Below are the code and all the weights of a small trained network. Each question names an input and a target symbol and asks about switching units off, where a switched-off unit gives its printed mean instead of its output.

import numpy as np


def w(rows, s, z=0):
    codes = np.array(rows[::2]) - 128.0
    scale = np.full(codes.shape[1], s)
    scale[-1] = z or s
    return codes * scale


def f(y):
    return y / 2 * (1 + np.tanh(0.7978845608 * (y + 0.044715 * y**3)))


def softmax(a):
    e = np.exp(a - a.max(-1, keepdims=True))
    return e / e.sum(-1, keepdims=True)


def log_softmax(a):
    a = a - a.max(-1, keepdims=True)
    return a - np.log(np.exp(a).sum(-1, keepdims=True))


def net(x, mask):
    ids = ['ΔΠΣΦΨαβεηθμξτω'.index(c) for c in x.split()]
    T = len(ids)
    res = E[ids] + P[:T]
    u = 0
    for l in range(2):
        r = res
        for j in range(3):
            rows = slice(4 * j, 4 * j + 4)
            q, k, v = (r @ M[l][rows].T for M in (Q, K, V))
            z = softmax(np.where(np.tri(T) > 0, q @ k.T / 4**0.5, -1e9)) @ v
            o = O[l][rows]
            res = res + np.where(mask[u + j], z, o[:, -1]) @ o[:, :-1]
        u += 3
        y = f(res @ A[l][:, :-1].T + A[l][:, -1])
        res = res + np.where(mask[u : u + 4], y, B[l][:, -1]) @ B[l][:, :-1]
        u += 4
    return log_softmax(res[-1] @ U[:, :-1].T + U[:, -1])


Q, K, V, O, A, B = {}, {}, {}, {}, {}, {}
E = w([
[121,144,150],'Δ',
[86,63,153],'Π',
[106,112,144],'Σ',
[141,192,111],'Φ',
[111,108,148],'Ψ',
[121,159,98],'α',
[171,74,4],'β',
[110,156,130],'ε',
[82,135,98],'η',
[133,124,145],'θ',
[91,118,138],'μ',
[122,208,102],'ξ',
[115,165,82],'τ',
[110,142,109],'ω',
],0.017)
P = w([
[160,147,159],'0',
[69,155,124],'1',
[103,94,124],'2',
[115,92,135],'3',
[254,31,71],'4',
[104,73,76],'5',
[67,92,53],'6',
[75,145,209],'7',
],0.012)
Q[0] = w([
[72,220,78],'L0H0',
[119,46,173],'L0H0',
[21,147,82],'L0H0',
[133,103,144],'L0H0',
[120,151,105],'L0H1',
[129,87,64],'L0H1',
[209,107,80],'L0H1',
[20,167,40],'L0H1',
[142,119,229],'L0H2',
[105,149,242],'L0H2',
[173,49,71],'L0H2',
[141,218,2],'L0H2',
],0.0088)
K[0] = w([
[64,118,203],'L0H0',
[135,120,109],'L0H0',
[103,149,182],'L0H0',
[124,175,140],'L0H0',
[130,161,131],'L0H1',
[118,133,159],'L0H1',
[168,146,166],'L0H1',
[96,121,116],'L0H1',
[78,196,190],'L0H2',
[102,174,251],'L0H2',
[178,87,107],'L0H2',
[133,153,58],'L0H2',
],0.014)
V[0] = w([
[135,114,29],'L0H0',
[69,150,63],'L0H0',
[76,149,133],'L0H0',
[170,193,217],'L0H0',
[241,82,122],'L0H1',
[217,95,143],'L0H1',
[45,185,142],'L0H1',
[58,178,221],'L0H1',
[203,150,180],'L0H2',
[129,158,213],'L0H2',
[88,107,120],'L0H2',
[252,66,154],'L0H2',
],0.011)
O[0] = w([
[75,172,137,173],'L0H0',
[103,149,184,185],'L0H0',
[148,96,181,148],'L0H0',
[188,104,128,64],'L0H0',
[58,104,4,53],'L0H1',
[110,92,63,59],'L0H1',
[153,150,208,181],'L0H1',
[208,87,222,130],'L0H1',
[130,119,58,61],'L0H2',
[169,72,98,3],'L0H2',
[105,133,254,144],'L0H2',
[57,109,34,151],'L0H2',
],0.0086,0.005)
A[0] = w([
[2,185,91,1],'L0N0',
[67,179,203,108],'L0N1',
[47,91,82,118],'L0N2',
[108,69,165,135],'L0N3',
],0.0085,0.0063)
B[0] = w([
[254,60,209,234],'L0N0',
[126,68,32,254],'L0N1',
[127,176,228,205],'L0N2',
[72,163,85,157],'L0N3',
],0.005,0.009)
Q[1] = w([
[224,104,113],'L1H0',
[61,103,142],'L1H0',
[95,129,115],'L1H0',
[154,176,73],'L1H0',
[199,104,152],'L1H1',
[59,92,61],'L1H1',
[102,112,12],'L1H1',
[103,114,32],'L1H1',
[116,104,48],'L1H2',
[56,196,172],'L1H2',
[193,179,171],'L1H2',
[142,155,61],'L1H2',
],0.012)
K[1] = w([
[180,164,126],'L1H0',
[83,120,112],'L1H0',
[91,138,127],'L1H0',
[146,172,82],'L1H0',
[168,154,49],'L1H1',
[124,116,252],'L1H1',
[155,143,184],'L1H1',
[175,126,174],'L1H1',
[150,113,177],'L1H2',
[15,164,149],'L1H2',
[124,160,73],'L1H2',
[118,133,157],'L1H2',
],0.014)
V[1] = w([
[126,151,163],'L1H0',
[61,103,185],'L1H0',
[174,24,124],'L1H0',
[73,145,150],'L1H0',
[94,5,159],'L1H1',
[127,26,121],'L1H1',
[207,195,125],'L1H1',
[104,138,94],'L1H1',
[156,97,60],'L1H2',
[68,205,143],'L1H2',
[149,116,174],'L1H2',
[82,82,139],'L1H2',
],0.013)
O[1] = w([
[100,110,70,215],'L1H0',
[165,162,89,255],'L1H0',
[139,212,181,147],'L1H0',
[135,119,80,163],'L1H0',
[206,97,80,169],'L1H1',
[160,89,99,122],'L1H1',
[55,86,149,195],'L1H1',
[126,154,117,33],'L1H1',
[76,82,33,32],'L1H2',
[143,254,170,117],'L1H2',
[141,92,159,216],'L1H2',
[226,136,56,124],'L1H2',
],0.0098,0.0061)
A[1] = w([
[135,40,2,50],'L1N0',
[124,211,49,254],'L1N1',
[45,179,22,91],'L1N2',
[20,196,197,133],'L1N3',
],0.0061,0.0068)
B[1] = w([
[115,216,97,155],'L1N0',
[45,48,180,211],'L1N1',
[91,117,255,125],'L1N2',
[133,191,85,254],'L1N3',
],0.0096,0.0081)
U = w([
[64,25,144,79],'Δ',
[207,205,103,142],'Π',
[126,83,138,204],'Σ',
[3,88,108,138],'Φ',
[108,111,97,224],'Ψ',
[87,195,105,229],'α',
[115,166,125,141],'β',
[87,73,218,48],'ε',
[183,202,232,17],'η',
[59,134,23,184],'θ',
[160,92,223,21],'μ',
[62,146,204,1],'ξ',
[108,255,98,145],'τ',
[110,149,161,181],'ω',
],0.0081,0.0065)

Each question gives the input, a string of symbols that net reads in full, and the target symbol t.
The units are the heads (4 rows each of Q, K, V and O) and the neurons (one row each of A and B). Each row of codes is followed by its name. A weight is (code - 128) times the scale printed after its matrix; where a second scale follows, it is the last column's (O, A, B and U).
mask holds one flag per unit, layer by layer, with each layer's heads first. A switched-off unit (its flag False) gives its mean, the last column of its rows in O or B, instead of its output. The means were averaged over made-up inputs and are rounded, as every weight is.
A unit's drop is (log p(t) with every unit on - log p(t) with that unit switched off) / (log p(t) with every unit on - log p(t) with every unit switched off).
The circuit of an input: a set's keep is (log p(t) with only the set's units on - log p(t) with every unit switched off) / (log p(t) with every unit on - log p(t) with every unit switched off). Starting from the 12 units with the biggest drops (on a tie, the unit counted first), units are removed one at a time, each time the one whose removal leaves the highest keep (on an exact tie, the one counted first), for as long as the keep stays at least 0.8.
circuit, biggest first: the units of the circuit, biggest drop first
most important unit: the unit with the biggest drop
k most important neurons: the k neurons with the biggest drops, biggest first
top k neurons in layer l: the k neurons of layer l with the biggest drops, biggest first
input Σ μ μ τ θ τ ξ Π, target θ: most important unit => L0H2
input ξ ω Σ Δ τ τ Σ ω, target τ: circuit, biggest first => (L1H1; L0H2; L1H2)
input Δ Π η Ψ, target Δ: circuit, biggest first => (L0H2; L1H2; L0H0)
input Π τ β θ θ Π η, target Π: circuit, biggest first => (L1H1; L1H2)
input θ η Φ Π θ, target η: circuit, biggest first => (L1H2; L0H1; L1H0; L0H2)
input μ Φ Δ Φ, target μ: circuit, biggest first => (L0H2; L0H1; L0H0; L1H2)
input ξ Σ ε η, target ξ: 2 most important neurons => (L0N1; L1N3)
input Φ Φ μ, target Φ: circuit, biggest first => (L0H2; L1H2; L0H0; L1H1)
input Ψ τ τ μ Π η ξ Φ, target Π: circuit, biggest first => (L1H1; L0H1)
input Δ θ Ψ α, target Δ: top 2 neurons in layer 0 => (L0N2; L0N1)
input μ Π ε, target μ: circuit, biggest first => (L0H1; L0H2; L1H2)
input Φ μ ω Δ, target Φ: circuit, biggest first => (L1H2; L0H2; L0H0; L1H1)
input β β β Π θ, target Π: circuit, biggest first => (L0N0; L1H1; L0H1; L1H0)
input μ ω τ, target μ: circuit, biggest first => (L0H2; L0H1; L1H2)
input τ Π Π τ, target τ: most important unit => L0H1
input η η ω Δ Φ, target η: 2 most important neurons => (L0N0; L1N1)
input ξ ξ ξ Π β Ψ ξ τ, target τ: 2 most important neurons => (L0N2; L1N3)
input η Δ η α, target η: circuit, biggest first => (L1H2; L0H1)
input μ ε τ, target μ: circuit, biggest first => (L0H1; L0H2; L1H2)
input Φ α ω μ, target Φ: most important unit => L0H2
input Π ε η μ, target Π: top 2 neurons in layer 1 => (L1N0; L1N1)
input Π μ η θ τ ξ Δ θ, target τ: 2 most important neurons => (L0N1; L1N3)
input Φ Σ Δ, target Φ: top 3 neurons in layer 0 => (L0N0; L0N2; L0N3)
input τ θ μ, target τ: 3 most important neurons => (L1N3; L0N0; L1N1)
input θ θ α, target θ: top 2 neurons in layer 1 => (L1N0; L1N1)
